[[151 138 122]
 [102 124 100]
 [156 139 122]]
->
[[151 138]
 [102 124]]

[[129 132 130 131 131]
 [118 120 137 150 122]
 [123 143 138 117 118]
 [128 133 130 126 127]
 [116 121 138 138 113]]
->
[[129 132]
 [118 120]]

[[129 129 127 128 128]
 [110 113 136 133 108]
 [124 108 118 126 127]
 [120 105 115 121 126]]
->
[[129 129]
 [110 113]]

[[118 135 144 130 129]
 [134 120 134 128 149]]
->
[[118 135]
 [134 120]]

[[114 117 135]
 [158 119 122]
 [116 118 139]
 [132 118 140]]
->
[[114 117]
 [158 119]]

[[124 130 126 127]
 [129 129 121 130]
 [110 128 121 105]
 [103 127 128 116]
 [126 120 135 131]]
->
[[124 130]
 [129 129]]

[[143 156 142]
 [101 122 104]
 [107 113 112]
 [151 150 148]
 [131 120 131]]
->
[[143 156]
 [101 122]]

[[120 142 122 124]
 [122 133 134 116]
 [141 106 141 153]]
->
[[120 142]
 [122 133]]
---
[[101 130 116 120 120 133 133 112 138 121]
 [128 120 135 116 127 131 135 125 132 123]
 [135 138 122 144 138 116 111 141 113 143]
 [120 131 123 124 120 133 131 122 135 122]
 [158 137 133 143 134 121 112 152 112 141]
 [101 126 118 119 121 133 136 109 140 120]
 [126 124 130 127 129 130 133 125 130 126]
 [143 133 130 138 137 118 116 142 115 141]]
->
[[128 120 135 116 127 131 135 125 132 123]
 [126 124 130 127 129 130 133 125 130 126]
 [101 126 118 119 121 133 136 109 140 120]
 [101 130 116 120 120 133 133 112 138 121]
 [120 131 123 124 120 133 131 122 135 122]
 [143 133 130 138 137 118 116 142 115 141]
 [158 137 133 143 134 121 112 152 112 141]
 [135 138 122 144 138 116 111 141 113 143]]

[[127 126 127 127 127 127 127 126 127 127 126 127 127]
 [148 103 101 105 126 132 143 112 102 147 110 145 138]]
->
[[148 103 101 105 126 132 143 112 102 147 110 145 138]
 [127 126 127 127 127 127 127 126 127 127 126 127 127]]

[[ 99 139 134  98 109 131 126 129 108]
 [111 127 148 115 145 114 127 137 123]
 [116 124 153 113 143 121 115 143 120]]
->
[[116 124 153 113 143 121 115 143 120]
 [111 127 148 115 145 114 127 137 123]
 [ 99 139 134  98 109 131 126 129 108]]

[[140 139 128 125 147 137 115]
 [119 132 115 132 134 130 141]
 [154 124 133 136 118 124 129]
 [129 128 127 120 138 128 114]
 [136 111 131 113 109 117 125]
 [134 138 128 133 147 140 120]
 [120 131 133 129 126 133 134]
 [142 119 121 133 114 128 132]]
->
[[136 111 131 113 109 117 125]
 [142 119 121 133 114 128 132]
 [154 124 133 136 118 124 129]
 [129 128 127 120 138 128 114]
 [120 131 133 129 126 133 134]
 [119 132 115 132 134 130 141]
 [134 138 128 133 147 140 120]
 [140 139 128 125 147 137 115]]

[[133 145]
 [141 105]
 [140 152]
 [116 122]
 [134 140]
 [124 153]
 [106 146]
 [135 123]]
->
[[141 105]
 [116 122]
 [135 123]
 [134 140]
 [133 145]
 [106 146]
 [140 152]
 [124 153]]

[[142 131 155 116 101 106 105 138  98 142 147 153]
 [123 136 156 110 114 156 121 150 100 127 141 122]
 [143 126 103 122 139 152 104 155 129 130 100 120]]
->
[[143 126 103 122 139 152 104 155 129 130 100 120]
 [142 131 155 116 101 106 105 138  98 142 147 153]
 [123 136 156 110 114 156 121 150 100 127 141 122]]

[[152 109 127 105 114 122 125 108 128]
 [115 139 112 119 145 148 147 143 118]
 [134 120 135 117 106 127 107 116 134]
 [127 123 120 135 120 131 102 120 132]]
->
[[152 109 127 105 114 122 125 108 128]
 [134 120 135 117 106 127 107 116 134]
 [127 123 120 135 120 131 102 120 132]
 [115 139 112 119 145 148 147 143 118]]

[[132 113 124 131 140 127 148 118 108 127 137 118]
 [121 111 134 120 141 127 127 124 112 132 138 132]
 [122 130 135 126 136 136 136 139 129 132 134 133]
 [119 137 140 123 109 143 147 145 134 119 111 115]
 [136 133 113 135 119 118 117 113 131 125 118 138]
 [136 132 151 139 113 138 128 145 128 139 116 129]
 [119 141 117 116 131 108 120 123 146 127 131 130]
 [119 139 139 123 146 133 134 126 131 138 141 116]]
->
[[121 111 134 120 141 127 127 124 112 132 138 132]
 [132 113 124 131 140 127 148 118 108 127 137 118]
 [122 130 135 126 136 136 136 139 129 132 134 133]
 [136 132 151 139 113 138 128 145 128 139 116 129]
 [136 133 113 135 119 118 117 113 131 125 118 138]
 [119 137 140 123 109 143 147 145 134 119 111 115]
 [119 139 139 123 146 133 134 126 131 138 141 116]
 [119 141 117 116 131 108 120 123 146 127 131 130]]

[[122 136 125 117 126 134 152 125 126]
 [123 127 131 147 127 131 133 111 102]
 [131 117 116 138 135 138 127 138 134]
 [134 110 127 134 152 116 127 154 124]
 [120 146 132 114 127 131 147 131 123]
 [133 119 117 139 136 139 124 139 133]
 [131 118 116 139 136 138 128 138 133]
 [124 129 121 122 127 135 151 124 130]
 [128 143 132 130 134 134 116 150 122]
 [123 124 131 148 132 129 134 117 101]]
->
[[134 110 127 134 152 116 127 154 124]
 [131 117 116 138 135 138 127 138 134]
 [131 118 116 139 136 138 128 138 133]
 [133 119 117 139 136 139 124 139 133]
 [123 124 131 148 132 129 134 117 101]
 [123 127 131 147 127 131 133 111 102]
 [124 129 121 122 127 135 151 124 130]
 [122 136 125 117 126 134 152 125 126]
 [128 143 132 130 134 134 116 150 122]
 [120 146 132 114 127 131 147 131 123]]
